Below is a small trained network, with its code and all its weights. Each question gives an input and a target symbol and asks what happens when units are switched off, that is, made to give their printed mean instead of their output.

import numpy as np


def w(rows, s, z=0):
    codes = np.array(rows[::2]) - 128.0
    scale = np.full(codes.shape[1], s)
    scale[-1] = z or s
    return codes * scale


def norm(h):
    return h / np.sqrt((h * h).mean(-1, keepdims=True) + 1e-5)


def f(y):
    return y / 2 * (1 + np.tanh(0.7978845608 * (y + 0.044715 * y**3)))


def softmax(a):
    e = np.exp(a - a.max(-1, keepdims=True))
    return e / e.sum(-1, keepdims=True)


def log_softmax(a):
    a = a - a.max(-1, keepdims=True)
    return a - np.log(np.exp(a).sum(-1, keepdims=True))


def net(x, mask):
    ids = ['ΛΣεμξψ'.index(c) for c in x.split()]
    T = len(ids)
    res = E[ids] + P[:T]
    u = 0
    for l in range(3):
        r = norm(res)
        for j in range(2):
            rows = slice(3 * j, 3 * j + 3)
            q, k, v = (r @ M[l][rows].T for M in (Q, K, V))
            z = softmax(np.where(np.tri(T) > 0, q @ k.T / 3**0.5, -1e9)) @ v
            o = O[l][rows]
            res = res + np.where(mask[u + j], z, o[:, -1]) @ o[:, :-1]
        u += 2
        y = f(norm(res) @ A[l][:, :-1].T + A[l][:, -1])
        res = res + np.where(mask[u : u + 16], y, B[l][:, -1]) @ B[l][:, :-1]
        u += 16
    return log_softmax(norm(res)[-1] @ U[:, :-1].T + U[:, -1])


Q, K, V, O, A, B = {}, {}, {}, {}, {}, {}
E = w([
[106,203,93,144,151],'Λ',
[16,150,196,95,171],'Σ',
[253,116,183,105,43],'ε',
[137,151,103,177,151],'μ',
[87,49,97,104,106],'ξ',
[113,227,160,163,59],'ψ',
],0.019)
P = w([
[168,97,98,221,1],'0',
[158,113,127,190,73],'1',
[121,121,189,82,177],'2',
[139,134,132,149,177],'3',
[138,139,105,171,175],'4',
[149,148,62,211,153],'5',
[141,155,38,211,150],'6',
[115,143,49,180,157],'7',
[96,134,59,134,155],'8',
],0.0077)
Q[0] = w([
[145,69,162,179,145],'0.h0',
[162,87,79,177,129],'0.h0',
[134,79,163,118,102],'0.h0',
[55,179,151,204,123],'0.h1',
[47,253,105,149,185],'0.h1',
[193,38,128,115,159],'0.h1',
],0.0076)
K[0] = w([
[176,136,129,74,63],'0.h0',
[45,87,83,130,129],'0.h0',
[81,120,157,147,159],'0.h0',
[160,2,88,94,111],'0.h1',
[109,91,23,98,157],'0.h1',
[186,220,193,147,114],'0.h1',
],0.0069)
V[0] = w([
[108,55,1,183,148],'0.h0',
[121,84,169,8,193],'0.h0',
[102,86,62,83,98],'0.h0',
[139,155,163,164,119],'0.h1',
[93,114,37,74,99],'0.h1',
[135,142,103,181,216],'0.h1',
],0.0076)
O[0] = w([
[70,131,33,118,92,137],'0.h0',
[89,161,44,223,54,1],'0.h0',
[2,103,96,100,72,99],'0.h0',
[217,95,158,115,150,140],'0.h1',
[30,209,202,193,104,143],'0.h1',
[173,77,77,50,121,135],'0.h1',
],0.0074,0.0077)
A[0] = w([
[114,160,107,79,150,70],'0.n0',
[121,138,203,115,100,127],'0.n1',
[35,109,92,166,170,228],'0.n2',
[102,125,161,170,190,164],'0.n3',
[132,148,127,98,119,206],'0.n4',
[97,115,191,77,83,154],'0.n5',
[159,111,107,137,132,20],'0.n6',
[189,186,98,184,132,210],'0.n7',
[131,89,168,146,167,190],'0.n8',
[77,119,175,59,160,199],'0.n9',
[206,69,201,176,64,249],'0.n10',
[142,166,138,139,203,86],'0.n11',
[205,178,150,150,94,76],'0.n12',
[170,119,159,106,108,157],'0.n13',
[128,4,124,133,50,176],'0.n14',
[80,199,146,106,140,126],'0.n15',
],0.011,0.0021)
B[0] = w([
[145,131,119,179,102,160],'0.n0',
[80,161,98,109,145,190],'0.n1',
[101,124,127,3,76,235],'0.n2',
[145,126,108,56,79,207],'0.n3',
[132,90,63,187,153,165],'0.n4',
[105,91,137,177,156,169],'0.n5',
[144,198,91,144,196,122],'0.n6',
[177,87,98,57,123,253],'0.n7',
[121,139,56,100,216,173],'0.n8',
[167,86,110,116,125,214],'0.n9',
[93,108,161,48,138,246],'0.n10',
[134,66,164,109,51,248],'0.n11',
[53,142,152,109,90,234],'0.n12',
[22,129,63,93,120,190],'0.n13',
[135,71,229,221,116,188],'0.n14',
[138,129,79,144,100,246],'0.n15',
],0.0062,0.0049)
Q[1] = w([
[171,74,140,76,97],'1.h0',
[88,115,113,149,95],'1.h0',
[118,47,83,153,1],'1.h0',
[94,181,122,66,1],'1.h1',
[114,157,192,129,107],'1.h1',
[29,91,113,184,76],'1.h1',
],0.0085)
K[1] = w([
[50,10,160,155,198],'1.h0',
[81,141,134,194,118],'1.h0',
[156,79,22,232,117],'1.h0',
[66,102,118,233,130],'1.h1',
[99,188,139,194,96],'1.h1',
[247,3,185,192,11],'1.h1',
],0.0045)
V[1] = w([
[70,42,179,115,33],'1.h0',
[38,168,107,142,135],'1.h0',
[123,2,165,185,155],'1.h0',
[117,194,153,245,170],'1.h1',
[125,85,156,109,63],'1.h1',
[92,218,10,134,119],'1.h1',
],0.0065)
O[1] = w([
[85,91,116,56,148,193],'1.h0',
[215,188,73,9,230,101],'1.h0',
[190,69,97,1,33,110],'1.h0',
[66,22,152,117,99,2],'1.h1',
[211,133,85,188,173,178],'1.h1',
[56,86,201,118,85,57],'1.h1',
],0.0056,0.0064)
A[1] = w([
[127,133,123,118,106,113],'1.n0',
[130,145,212,152,89,155],'1.n1',
[95,118,99,106,86,177],'1.n2',
[115,71,182,100,157,151],'1.n3',
[178,134,191,184,72,126],'1.n4',
[156,209,120,148,119,119],'1.n5',
[140,106,143,134,168,112],'1.n6',
[204,98,125,125,132,107],'1.n7',
[99,69,219,245,113,195],'1.n8',
[145,109,159,112,158,50],'1.n9',
[74,126,146,143,37,75],'1.n10',
[75,150,71,153,140,118],'1.n11',
[81,93,174,135,180,105],'1.n12',
[163,119,93,120,121,158],'1.n13',
[118,109,57,160,166,253],'1.n14',
[100,193,182,97,141,151],'1.n15',
],0.012,0.0044)
B[1] = w([
[157,121,111,204,71,132],'1.n0',
[80,88,53,156,167,161],'1.n1',
[203,219,45,175,205,169],'1.n2',
[110,201,88,174,129,191],'1.n3',
[124,170,212,167,189,145],'1.n4',
[158,119,114,133,189,224],'1.n5',
[215,135,112,101,161,136],'1.n6',
[76,133,155,71,126,205],'1.n7',
[29,145,246,154,165,137],'1.n8',
[201,104,169,227,95,136],'1.n9',
[187,68,171,111,198,137],'1.n10',
[170,119,180,29,145,156],'1.n11',
[120,137,116,117,55,137],'1.n12',
[17,104,172,147,167,183],'1.n13',
[40,170,153,3,216,194],'1.n14',
[181,157,77,84,142,253],'1.n15',
],0.0062,0.0058)
Q[2] = w([
[95,99,143,38,113],'2.h0',
[87,119,57,116,176],'2.h0',
[34,158,120,219,126],'2.h0',
[226,110,152,48,154],'2.h1',
[171,147,97,14,132],'2.h1',
[137,139,11,113,181],'2.h1',
],0.011)
K[2] = w([
[184,60,128,88,114],'2.h0',
[150,134,54,81,127],'2.h0',
[25,124,132,254,183],'2.h0',
[219,160,52,131,190],'2.h1',
[177,176,54,125,126],'2.h1',
[157,195,102,181,160],'2.h1',
],0.0089)
V[2] = w([
[32,228,135,2,128],'2.h0',
[168,149,172,144,63],'2.h0',
[75,154,139,98,139],'2.h0',
[132,45,125,105,186],'2.h1',
[116,123,63,166,68],'2.h1',
[93,93,82,65,168],'2.h1',
],0.0082)
O[2] = w([
[179,105,150,235,67,253],'2.h0',
[62,160,143,140,74,103],'2.h0',
[131,72,43,112,137,158],'2.h0',
[3,83,131,128,130,125],'2.h1',
[201,109,201,126,157,69],'2.h1',
[9,153,107,139,172,180],'2.h1',
],0.0076,0.011)
A[2] = w([
[109,135,80,165,163,194],'2.n0',
[97,74,208,79,114,182],'2.n1',
[162,34,119,104,102,49],'2.n2',
[142,145,143,119,183,192],'2.n3',
[94,222,134,104,98,144],'2.n4',
[29,113,89,140,106,73],'2.n5',
[66,78,220,111,147,11],'2.n6',
[100,148,124,156,190,47],'2.n7',
[104,2,131,133,79,130],'2.n8',
[98,150,199,214,142,6],'2.n9',
[164,182,138,144,104,114],'2.n10',
[77,37,134,96,121,157],'2.n11',
[173,177,142,148,174,91],'2.n12',
[136,66,130,86,88,227],'2.n13',
[148,160,48,145,112,172],'2.n14',
[187,165,136,139,145,175],'2.n15',
],0.011,0.0021)
B[2] = w([
[59,181,183,122,57,226],'2.n0',
[118,108,68,139,166,168],'2.n1',
[119,240,172,164,130,138],'2.n2',
[184,65,174,189,100,193],'2.n3',
[138,53,248,101,99,220],'2.n4',
[243,117,196,150,152,187],'2.n5',
[79,6,105,136,156,152],'2.n6',
[94,134,101,136,94,179],'2.n7',
[196,216,148,20,162,173],'2.n8',
[22,133,66,198,123,130],'2.n9',
[158,93,175,165,240,180],'2.n10',
[176,149,58,96,171,183],'2.n11',
[176,207,142,124,132,211],'2.n12',
[83,252,76,182,131,154],'2.n13',
[151,3,109,133,98,255],'2.n14',
[189,85,178,164,182,210],'2.n15',
],0.0063,0.006)
U = w([
[220,155,161,186,189,165],'Λ',
[87,111,225,97,99,37],'Σ',
[123,218,90,106,91,61],'ε',
[121,74,74,174,40,207],'μ',
[64,99,81,126,220,148],'ξ',
[64,175,141,254,134,252],'ψ',
],0.0095,0.0016)

Each question gives the input, a string of symbols that net reads in full, and the target symbol t.
The units are the heads (3 rows each of Q, K, V and O) and the neurons (one row each of A and B). Each row of codes is followed by its name. A weight is (code - 128) times the scale printed after its matrix; where a second scale follows, it is the last column's (O, A, B and U).
mask holds one flag per unit, layer by layer, with each layer's heads first. A switched-off unit (its flag False) gives its mean, the last column of its rows in O or B, instead of its output. The means were averaged over made-up inputs and are rounded, as every weight is.
A unit's drop is (log p(t) with every unit on - log p(t) with that unit switched off) / (log p(t) with every unit on - log p(t) with every unit switched off).
The circuit of an input: a set's keep is (log p(t) with only the set's units on - log p(t) with every unit switched off) / (log p(t) with every unit on - log p(t) with every unit switched off). Starting from the 12 units with the biggest drops (on a tie, the unit counted first), units are removed one at a time, each time the one whose removal leaves the highest keep (on an exact tie, the one counted first), for as long as the keep stays at least 0.8.
units of the circuit, in order: the units of the circuit, biggest drop first
unit that matters most: the unit with the biggest drop
k most important neurons: the k neurons with the biggest drops, biggest first
top k neurons in layer l: the k neurons of layer l with the biggest drops, biggest first
drop of u: that unit's drop, to one decimal
input Σ ξ μ Λ Λ ξ Λ μ, target ε: units of the circuit, in order	[0.h0; 0.h1; 0.n2]
input Σ Σ μ, target ξ: units of the circuit, in order	[2.h1]
input ξ ξ Λ, target ε: 2 most important neurons	[0.n14; 2.n5]
input Σ Λ Λ ε ε, target Σ: units of the circuit, in order	[2.h0; 0.n10]
input ψ Λ Σ Λ, target μ: top 2 neurons in layer 1	[1.n2; 1.n15]
input ψ Σ Σ, target Λ: 2 most important neurons	[1.n15; 1.n1]
input ψ ψ Σ Λ Λ μ Σ ε ε, target Σ: top 4 neurons in layer 0	[0.n10; 0.n14; 0.n13; 0.n12]
input ε Λ Λ ψ ψ Λ ψ μ Σ, target Λ: 2 most important neurons	[1.n14; 1.n7]
input μ ε ε ε Λ, target Σ: top 2 neurons in layer 2	[2.n5; 2.n4]
input ξ Λ ψ, target ψ: 2 most important neurons	[0.n2; 2.n9]
input ε ε ψ ξ Λ Λ Σ Σ ξ, target ε: 2 most important neurons	[0.n14; 0.n2]
input Λ μ Λ Λ Σ, target μ: top 2 neurons in layer 1	[1.n3; 1.n7]
input ψ Λ Λ Λ, target ψ: top 3 neurons in layer 1	[1.n2; 1.n15; 1.n13]
input μ ξ Σ ξ Λ Λ Σ ξ Σ, target ε: unit that matters most	1.h0
input ξ ψ ε ε Λ ε, target ε: top 2 neurons in layer 0	[0.n10; 0.n13]
input Λ ε ψ ξ ξ Λ, target ε: top 2 neurons in layer 1	[1.n14; 1.n9]
input Λ ψ Λ ψ μ ε Λ Λ, target Σ: top 3 neurons in layer 1	[1.n14; 1.n2; 1.n1]
input ξ ε μ μ μ Λ ξ, target ε: 2 most important neurons	[0.n14; 2.n8]
input μ Λ ε, target ξ: 2 most important neurons	[2.n1; 2.n6]
input ψ Λ Σ μ Λ Λ Σ μ ψ, target Λ: unit that matters most	0.h1
input μ ε ε, target ξ: top 2 neurons in layer 1	[1.n1; 1.n2]
input ψ ξ ψ, target ψ: top 2 neurons in layer 1	[1.n1; 1.n8]
input Λ Λ Σ, target μ: top 2 neurons in layer 1	[1.n3; 1.n12]
input Λ Λ Λ, target ψ: top 4 neurons in layer 1	[1.n2; 1.n15; 1.n13; 1.n7]
input ξ Λ μ ψ Λ μ Σ ε, target ε: drop of 0.n10	1.1
input Λ ψ ξ μ ψ ψ Λ ξ, target Λ: drop of 0.h0	0.5
input ψ μ μ Λ Λ, target ξ: drop of 1.n5	0.0
input ξ ψ Λ Λ ψ ψ ξ, target Λ: drop of 1.h1	0.1
input μ Σ Σ Λ, target μ: unit that matters most	1.h1
